Facts:
draplum	α	b; gukoba	α	f; soduso	α	g
skise	α	b; rumir	α	e; trebram	α	c
zaskar	α	d; flepal	α	c; peklim	α	a
pleno	α	f; flopan	α	c; gukom	α	c
bipar	α	d; bobru	α	f; masto	α	d
nadafam	α	c; ziram	α	d; tefun	α	e
sidro	α	b; bezun	α	f; dofedir	α	b
tretor	α	a; vitruk	α	d; druklu	α	b
plestir	α	d; gruplifil	α	g; tritun	α	a
sero	α	b; floges	α	a; dostar	α	c
skogres	α	g; klegim	α	f; budru	α	b
duflo	α	a; gesusta	α	c; flizum	α	e
basken	α	g; bilastu	α	b; didrol	α	c
skesta	α	e; stogas	α	a; nunun	α	c
vebar	α	d; reste	α	d; drabragi	α	a
kima	α	b; kleva	α	f; razok	α	g
boplin	α	c; tidel	α	a; befe	α	g
poso	α	e; flamol	α	f; dufla	α	g
klesevir	α	e; roga	α	b; skemim	α	a
pebom	α	b; stinok	α	d; tenim	α	b
skave	α	a; teguk	α	c; nevuflon	α	a
tumis	α	e; broska	α	b; tritek	α	a
ledo	α	c; tulur	α	a; gake	α	a
retrem	α	g; mitraru	α	a; liflu	α	f
nokar	α	a; skunak	α	b; busum	α	d
greskem	α	a; tutrem	α	g; plipli	α	c
stizel	α	b; trirepur	α	b; rogul	α	d
ropa	α	b; daskati	α	d; tistam	α	b
kebrol	α	e; truflin	α	d; rires	α	a
destus	α	g; truklir	α	c; zutropir	α	g
gepok	α	a; fosta	α	c; stutre	α	a
zezu	α	b; plistos	α	g; samom	α	f
nerinu	α	b; fiflum	α	a; plubufam	α	a
sturu	α	b; rimo	α	c; mapo	α	c
plogrir	α	b; lefu	α	d; dristo	α	a
gidrer	α	a; lastutu	α	a; drostos	α	b
tranal	α	a; gukoba	Λ	flamol; trebram	Λ	masto
flepal	Λ	reste; flepal	Λ	teguk; flepal	Λ	tumis
flepal	Λ	tenim; gukom	Λ	flopan; gukom	Λ	tutrem
gukom	Λ	nokar; gukom	Λ	rumir; gukom	Λ	klegim
bobru	Λ	skunak; bobru	Λ	teguk; bobru	Λ	tranal
nadafam	Λ	zezu; sidro	Λ	nunun; sidro	Λ	kleva
bezun	Λ	vitruk; bezun	Λ	sero; bezun	Λ	skemim
bezun	Λ	nokar; tretor	Λ	gepok; tretor	Λ	nerinu
druklu	Λ	plogrir; plestir	Λ	nerinu; plestir	Λ	destus
gesusta	Λ	kebrol; gesusta	Λ	nokar; gesusta	Λ	tranal
gesusta	Λ	destus; gesusta	Λ	klegim; gesusta	Λ	tefun
basken	Λ	peklim; bilastu	Λ	vitruk; bilastu	Λ	drostos
bilastu	Λ	plogrir; bilastu	Λ	skise; bilastu	Λ	draplum
bilastu	Λ	tranal; didrol	Λ	ledo; didrol	Λ	truflin
didrol	Λ	gruplifil; didrol	Λ	destus; skesta	Λ	skunak
skesta	Λ	nokar; skesta	Λ	duflo; stogas	Λ	tritek
stogas	Λ	klesevir; stogas	Λ	poso; drabragi	Λ	klegim
boplin	Λ	flamol; boplin	Λ	floges; boplin	Λ	trirepur
boplin	Λ	liflu; boplin	Λ	masto; tidel	Λ	vebar
tidel	Λ	tenim; befe	Λ	truklir; befe	Λ	klesevir
befe	Λ	masto; pebom	Λ	skunak; pebom	Λ	skogres
stinok	Λ	pleno; stinok	Λ	truflin; stinok	Λ	nunun
stinok	Λ	ziram; stinok	Λ	nerinu; nevuflon	Λ	daskati
nevuflon	Λ	dostar; nevuflon	Λ	budru; nevuflon	Λ	stutre
nevuflon	Λ	gepok; nevuflon	Λ	roga; broska	Λ	floges
tulur	Λ	samom; tulur	Λ	skave; gake	Λ	rimo
gake	Λ	tefun; retrem	Λ	zaskar; retrem	Λ	ropa
retrem	Λ	liflu; busum	Λ	truklir; busum	Λ	bipar
busum	Λ	tritun; greskem	Λ	drostos; greskem	Λ	rogul
plipli	Λ	rires; plipli	Λ	flizum; plipli	Λ	tistam
stizel	Λ	teguk; zutropir	Λ	rogul; zutropir	Λ	rumir
fosta	Λ	kima; fosta	Λ	dofedir; plistos	Λ	plogrir
plistos	Λ	bipar; plistos	Λ	tumis; fiflum	Λ	dufla
fiflum	Λ	truflin; fiflum	Λ	rimo; fiflum	Λ	razok
sturu	Λ	daskati; sturu	Λ	lefu; sturu	Λ	dofedir
gidrer	Λ	plubufam; gidrer	Λ	stutre; gidrer	Λ	peklim
gidrer	Λ	dofedir; lastutu	Λ	rogul; lastutu	Λ	mitraru
lastutu	Λ	samom; lastutu	Λ	soduso

Known rows:
retrem: [  6  15 -12  -1  -8  20  -1   7  -4   5   6  -3 -16 -18  19  -2  20  17
  14 -25 -13  12 -25   2   5   4  -7  42  10   6  12  -5  19 -21  -1  -7
  26  11  37   2   1  -6]
flamol: [  2  -2  18 -15   6  16  10  18  17  -2   8 -28  -6   1 -14   2 -13   2
 -21   5  -2  -2 -24  -7  -4  16  31   7   0   2  -5   9  22 -29  18 -11
  18   3  -3   3  16  -1]
busum: [  5 -10  22  12  12 -23   6  34  10  12  22  23  -4  13   6   6  12  12
  14 -29  10  11  -7  10   6  -5 -12   2 -10 -13   5  27   4  10  15  10
  14   4  -6 -13  20 -19]
tritun: [ -5 -23  11   5  -2 -13  -6  10  -4   9  -3   7   0  10  -4   1 -21 -12
   8   6   3  -5   3   0   6   1   8   1 -16 -18  -2  -1   6   5   8   1
  -8  -6 -14   9   7   6]
tefun: [  1  12 -10 -24   9  -1  -8   9  12   1   2 -14  10  12  -4  -3  -6 -12
   1   6  -1 -13   6  17  -7  -3  33  -7  -6  18  20 -15   4 -13  -3 -22
  -7   5   3 -17  -3   4]
stogas: [ -6 -27  13   4   4 -11   1   9 -10   6  11  25  -2  13  -4  -5 -18  -5
  25   4  -6  -9  11  -3  -1 -11   5  11  -1 -14  -5  17   6   0  13  -9
 -13 -13 -12  16  36  -3]
tritek: [ -6 -27  12   5   5 -21  -4   8  -4   6   5  14  -7  16  -9  -8 -30 -12
  23   5  -4  -2   6  -1  11  -4  11   2  -2 -24  -5  10   5  -1  17 -12
 -11  -6 -19  21  18  12]
lastutu: [ -9 -22  -4   7  -4 -11  -4  -4  -2   1   1  24  14   3  -7  16 -23 -11
  -1  -7   7  -6   7 -17 -12  -5  -7 -10  -9   8  -9   4   8   9  -4   0
  -9 -15  12 -12  15 -22]
rogul: [  2  -7   7  12  11 -33  -2  19  24   6  14  14  -2  12  -2  15  -8   0
  -2 -34  17  19 -12   0  10   3 -12 -23 -12 -10   2  16   4  13  11  10
  20   9   5 -22  -9 -16]
basken: [ -9  41 -20   2   4  17  -9  -1  -1   5 -10  11  -7  -2   7  -3  23  24
  20 -20 -11  14   1   3  -2 -23 -16  18  19  17  10   0  -5 -15 -10  12
  35  12  10  -1   2   3]
broska: [  4  -6   2   3 -16  30  10 -16 -19  -7  -3  -5  -9 -22   6  -7   6  13
   1   4 -15  -2 -11 -16  -2   9 -10  31  12  -2 -11   3  19 -14  -3  -3
  -4 -10  16  25  10  -4]
dristo: [ -8 -23   6   1  -5  -7  -2   8  -3   0  -1   9   5   5  -2   7 -11  -7
   5   6   1 -10   7  -6  -3  -1   5  -4 -14  -5  -2  -2  -2   9   0   9
  -4  -6  -6  -4   9  -6]
truflin: [  2 -12   8  -4  16 -28   3  24  20  -6  24   7 -13  11  10   1  11   3
   7 -25  11   7  -4   3  18   8  -1 -25 -10 -15   2  14 -10  15  13  20
  23  14  -3 -23  -8  -8]
trirepur: [  5  -6   0   4 -15  22   3 -17 -12  -8 -10 -15 -11 -19   1 -10  -5   4
  -2   6 -12   3 -15 -13   9  15  -4  23  10 -12 -12  -4  18 -15   1  -4
  -2  -3  11  31 -10  11]
skesta: [  0  15  -5 -18   7   9  -5  13   5   7   1  -3  18  10   1   3   4  -7
  -1   4   0 -16   8  18 -18 -11  23   6  -7  26  21  -8   9 -13  -6 -22
 -13  -4   6 -23  14  -8]
skise: [  0  11  -3   2   1  12  -4 -29 -14   0 -18 -11   3  -9   2  -7  -1  -3
 -12   7   3   0  -6  -5  10  10 -15   6  11  -3 -15 -11   5  -1  -2   0
  -9 -11   3  19 -13  12]
destus: [  2  32 -19 -13  15   1 -13 -10   1   3   2  -6 -11   0  17 -10  18   3
  11 -21   0   9 -12  11  19   4 -10  10  18   5   6 -15  -6  -7   2  -3
  23  12  19  -3 -17  11]
daskati: [ -6  -1   7  10   4 -21   1  30  25  -3   8  13 -10  14  -4   7   3  15
  10 -24   6  19   1   0   7  -8  -3 -24 -12 -11   6  21 -10   7   6  30
  35  21 -16 -17  -8  -3]

Rows:
No name comes twice in this set of rows, the named rows included.
[ -9 -21   1   4  -3  -7  -4   1  -4   3  -1  20  14   4  -1  12 -12  -8
   0  -2   7 -10   6 -10 -10  -5  -3  -4 -14   4  -6   0   6  10  -1   7
 -11 -15   4 -11  16 -18] => greskem
[  3  15   5   6   0  15  -4 -23 -19   8 -26 -14   4  -6   5  -8   7  -1
 -13  11   8  -1 -10   6   9   9 -17  16   4  -7 -13 -14   4   1  -2   4
 -12 -11  -8  21 -13  16] => tenim
[  1  17  -1 -14   6   1 -11  15   9  13  -8 -15  13  15  -7   0  -7 -12
  -3   6   3  -8   2  24 -10  -6  30   4 -13  13  24 -14  12 -13  -1 -25
 -10   3  -5 -11   1   9] => tumis
[  3   6   0 -15  11  -5  -7  14   8   8   5  -6   0  18 -13  -9 -22 -11
  17   6 -10  -3   5  20  -5  -9  36   9   3   3  21   0  17 -24  10 -42
  -8   5  -4   6  14  14] => klesevir
[ 12   2   8  11 -15   7   6 -28 -24 -10 -23 -13   3 -18 -12  29  -2   8
  -7  29 -13   5 -19 -12   7  12 -11  18  27  10  -7 -16 -58  23  14 -30
   0  25   5  24  -6   5] => tistam
[ -3   6   7 -35  29   6   7   3  17 -13  18 -25  -1   9  -7  -8   0  -6
 -16  10   3 -16  -6  -5   3  14  30 -20  12  12 -13   2  -6 -17  17  -1
  12   1  -8  -9  11   0] => kleva
[-14 -20  -2  -2  -7  -6  -3   7   3  -6  -6   6   0   7  -7   1 -15  -4
   8   7  -3  -8  13 -11   0  -5  10 -15 -14  -7  -2  -2  -9   5  -3  22
   5   2 -14  -2  -3   6] => gepok
[-13 -23   2  -5  -3  -1   0   7  -5  -7   3  16   3   3   1   2  -2   0
   9   7  -4 -15  16 -11  -7  -7   4  -7  -9   2  -5   2  -8   7  -3  21
  -1  -7  -5  -8  15  -9] => tretor
[  1  -3  19 -15   5  24  16  22  10  -1  14 -17  -1  -1  -9   5   0   8
 -19   4  -7  -9 -20  -9 -13   9  25  16   1  14  -7  15  23 -27  16  -8
  14  -4   4  -2  34 -17] => gukoba
[  3   9   1 -15  16  -9  -8  12   6  10   8  -4  -1  22 -14 -12 -26 -11
  22   5 -12  -2   6  22  -2 -14  33   8   6   1  19   4  13 -24  12 -45
 -10   4  -9  10  18  15] => poso
[ 21  -5   6  19 -25  -4  20  -5 -14  -8   2   2   5 -19 -10  33  11   9
  -2  32 -17   7   2   4 -19  -6  -3  12  14  17  15  -1 -56  32  -1 -40
 -24  23   5   3   7 -10] => plipli
[  5  -3  20  13  10 -27  -2  33  17  15   7   7   0  16   8  10  12   4
   0 -24  23  14 -13  16  14   4 -10  -9 -22 -17   8  11   0  18  13  18
  16   8 -14 -19  -7  -6] => reste
[  0  11  -5   4  -2  10  -5 -33 -12   0 -17  -8   3 -10   0  -5  -5  -4
 -11   5   4   1  -6  -8   7   9 -15   4  12  -2 -16 -11   5  -2  -4  -2
  -9 -11   6  18 -14   8] => drostos
[ -8 -25   2  -7   1  -4   1   6  -6  -5   7  13   7   3   8   3   1  -7
   6   5   2 -18  11  -7  -4   0   3  -5 -11   2  -6  -2  -6  12  -1  14
 -10 -11   0 -13  15 -12] => gake
[-10 -22  -5   7  -4 -19  -9  -9   6   0  -4  14  10   6 -11  13 -36 -17
  -5  -6   9   0   1 -15  -4   1   1 -20 -12  -1  -8  -4   7   7  -2  -1
  -4  -7   7  -7  -3  -9] => mitraru

Now the same elements, written a new way:
Known rows:
fiflum: [ -2 -15 -12 -20  23 -16  -3  20 -13  21  -7  18  -9  -1  12 -13  -6 -16
  21 -18   0   3  -3 -16 -15  15 -10  21  -6  -8  13 -15  -2 -17  20  10
  -4   7  -8   7  13]
reste: [ -3 -10  12 -17   0  17 -14 -19   4  13 -10  18 -10   1  11  43  -7 -18
  18 -15   9  -5  -5 -15   2  -4 -18  15  -3   3  -4 -11  55 -13  13  12
  -1   1  13 -19  18]
ropa: [ -4  -2 -10  38  -6  18   9 -12 -24   7  -8   7 -10  15  43   9  -9  -6
 -19   1 -12 -11   4 -19  10  -5 -15 -12  39  -6  -3  24  -1 -15  17  10
   6  12  -9 -17  -8]
tritun: [ -6 -12 -12  -7  18 -10   3  -4 -24  19   5  12 -12  -1  16  20  -4   0
  25 -20   7 -14  -3 -15  39  -1  22  17  -5  -2  -1 -17   8 -17  16   8
  -4   9   7  -2   0]
gukoba: [ -6   1 -13   4  -6 -14  -7  -9 -25   6  -7   7 -10   4  46  15  -6  -9
  20  -2  -8  -5  -3 -17   0   7 -12  -7  -9   7  -1 -17  -1  -7  12   8
  -1  21  -2 -10   2]
trebram: [  7   2 -11  26   6 -20  12 -11 -28  11  -8  22   4  10  31   0  -7   9
  -2  -9 -10 -10   5  -8  18  22  28  -8 -10  11  -5 -17   5   8  13  11
  40   3  -4  11  -3]
rires: [ -7 -13 -17  -7  15  35 -10  19 -28  13  -4  -2  10   1  21  23  -8 -18
  15 -14 -13 -16  -3 -16   3   5   9  28  -4  -6  -7 -15  10  -5  33  10
  -4   2  -6 -12  -2]
mapo: [  4 -11 -13  16  13 -15   7  -9 -28  15 -10  11  16   9  12  -9 -11   3
 -15 -14 -12  -4  10  -3  -1  24  27  -4  -7  -5  -4 -17   0  19  16   7
  41  -1  -7  12  -6]
plipli: [ 10 -10 -14  13  24  -2  -6  15 -25  15  -9  18  34   2  18   0  -7  -8
  -3  -6 -15  -2   9 -11 -16  41  29  -6 -10  -7  -5 -15  -2  23  30   6
  58  -3  -7 -13  -7]
tutrem: [ -4 -14  18  -9  11  -1  -7 -15 -10  20  -8   2  -5   8  23  -2  -8  -8
 -22 -15  15 -10  15 -11 -15   7  21  -1  -4  -4  -2 -16  -1   4  16   9
  23   0  -7  21  -5]
tenim: [ -6 -12  -7  19  18  30  23 -14  -9   8  -9  25  -8  -1  14  16  -9   0
 -18 -12 -13 -11   3   2   9  -4  20 -11  40 -10  -5  20  20 -13  13  12
   5   1  -9 -17  -4]
soduso: [  2 -13   4 -17   8   6   0 -17 -25  14 -10  -4  11  17  16  -5  -9   0
 -18  -7  22  -2  19 -15  -6  -2  25  -4  -4  -8   1 -15   5  -8  30   7
  24   6  14   6  -5]
truflin: [ -4 -11   8 -18  -5   7 -11 -17  28  11 -10   5 -12  17  13   4  -8 -17
  -5  -9  18  17  -7 -10 -12  -7 -15  27  -2  -9  19 -15  21 -17  16  15
  -2   2  -1 -11  23]
lastutu: [ -2 -10 -14 -15   7 -15  -5   3 -28  14   8  -8 -10   2  16  -8  -7   0
  17 -16  14   3   5 -16 -14  -1  30   8  -8  -7  12 -16   8 -14  46  12
  -4  48   3  -6   2]
zutropir: [  4 -11   6 -18   7 -15   1 -12 -28  15  -9   2  -1   4  18 -12  -7  -6
 -21 -10  20   3  17 -13 -13   5  27  -5  -7  -6   2 -16   1  -5  21  10
  30  23   1   6  -9]
zezu: [ -5 -14 -11  19  -3  27  13 -10 -19   5  -9   8  -8  11  17  -1  -9  -7
 -16  -5 -16  -7   4 -15  -5  -2  -9 -12  35  -4  -6  21   0 -15  14  12
   4   4  -8 -17  -5]
tretor: [  0 -11 -14 -15   5 -16   5   1  -9  17  10   7 -10   0  11 -12  -7 -14
  27 -21  -1  -2  -1 -16 -15  10 -17  36  -8  -5   4 -18   1  -5  16   9
  -3  11  -6   8   8]
duflo: [ -2 -12  -8  -8  16  -4  -9  15  -5  25  16  -3 -13   1  16   5  -9  -9
  -1 -22   2 -13  -2 -17  -6   6  26  18  -6  -8  -2 -17   9   0  13  12
  -3   5 -10  14  -8]

Rows:
No name comes twice in this set of rows, the named rows included.
[ -9  -2 -14  14  -2  -2 -12   0 -27  11  -1  -1  -8   7  39  19  -8 -10
  16 -20  -3 -17  -7 -16  39   0   0  17  -1  -6  -4 -14   2 -12  15   7
  -6  14  -2   8  -1] => floges
[ -7  36  46 -19  -3  -5 -10 -19  13   8 -10  -9  50  27  31   4  -9  12
 -13  21  21  35  21  29 -14   0 -15 -10   7  -5  28 -14  10  -4  54   8
   9   4  -6 -18  -4] => rumir
[ -4 -14  -6  22  40  -1   8  -4 -20  28  -9  22  10  -1  11  10  -7  13
 -18 -21 -11 -11   6  26  21  24  59  -5   1   4  -3 -14   4  20  15  11
  47   4  -3  12  -8] => teguk
[ 12  11 -15  28   4 -19   7  -1 -28   9  -8  25   3   7  49  -3  -8   5
   5  -6 -13  -4   7 -15   5  38  25 -10  -8  13  -5 -15   2   9  14   7
  44  15  -5   6  -4] => boplin
[ -3  13   8 -16   4  30 -10 -17 -17   6  -8  -7  86  15  22  32  -8 -13
  11  38 -13  22   5  11 -12  13 -16 -12   6  -7   6 -17   7  -1  67  15
  11   4  -9 -12   6] => flizum
[ 21 -13  -9  14  -4  -3  30 -17  -9   8  -5   6  -8   0  13 -14  -8  -1
  -2   0 -14   4  -1 -13 -15  -2 -20  -2   7  -7  -5  19   1  16  14  10
   3  37  -4 -20  -1] => sturu
[ -5  -8 -13  -2   6 -13   0  -7 -25  18  -2   3 -11  -2  23  15  -6  -3
  26 -20   6 -16  -5 -18  35  -4   6  17  -4  -6  -5 -15   4 -12  17   7
  -5   8   2   0  -1] => tritek
[ -8 -12  -2 -15   2   7  -3 -18 -26   7  -9  -8  -2  23  15   1  -4   7
 -11  -8  13  11   9 -14  -4  -5   8  -3  -1  -9   8 -16  18 -10  46   9
   0   7  10 -11  -5] => samom
[ -6 -15 -14 -18  31  -8  -3   9 -24  20   4  24  -7   5  15  17  -9  -9
  38 -19  -6 -16  -5 -13  -4   7  34  18  -7  -3  -6 -15  19  -5  18   7
  -4  14  -2 -12   3] => tidel
[ -3  -7 -16 -11  10 -17  -2   1 -30  14  -4  17 -11  -1  22   7  -7  -7
  38 -16  -1 -12  -6 -17   6   1  12  14  -7  -2  -3 -17   1 -19  13   7
  -6  41  -3  -8   9] => stogas
[ 23 -10 -12  16  -6 -16  16 -16 -27  10  -6   6  22  -1  12 -10 -10   8
   0 -12 -15  -1   6  -8 -16  35  12   7  -9  11  -5 -17   3  53  16   9
  42   4  -5  11  -5] => fosta
[ -5 -13   1  21  12  27  11  -8  10   8  -9   8 -14   5  14   3 -10  -2
 -18 -18 -14  -9   4  -2  -3  -1  15 -11  35  -8  -7  28  10 -13  12  10
   8   3 -10 -18  -7] => skunak
[ -4 -12  20 -17  -3   5  -9 -19   5  12 -10  10 -13  -1  16  43  -6 -15
  13 -15  20  -5  -6 -14  22  -4 -18  14  -1   6   0 -14  45 -17  13   9
  -4   6  27 -17  20] => bipar

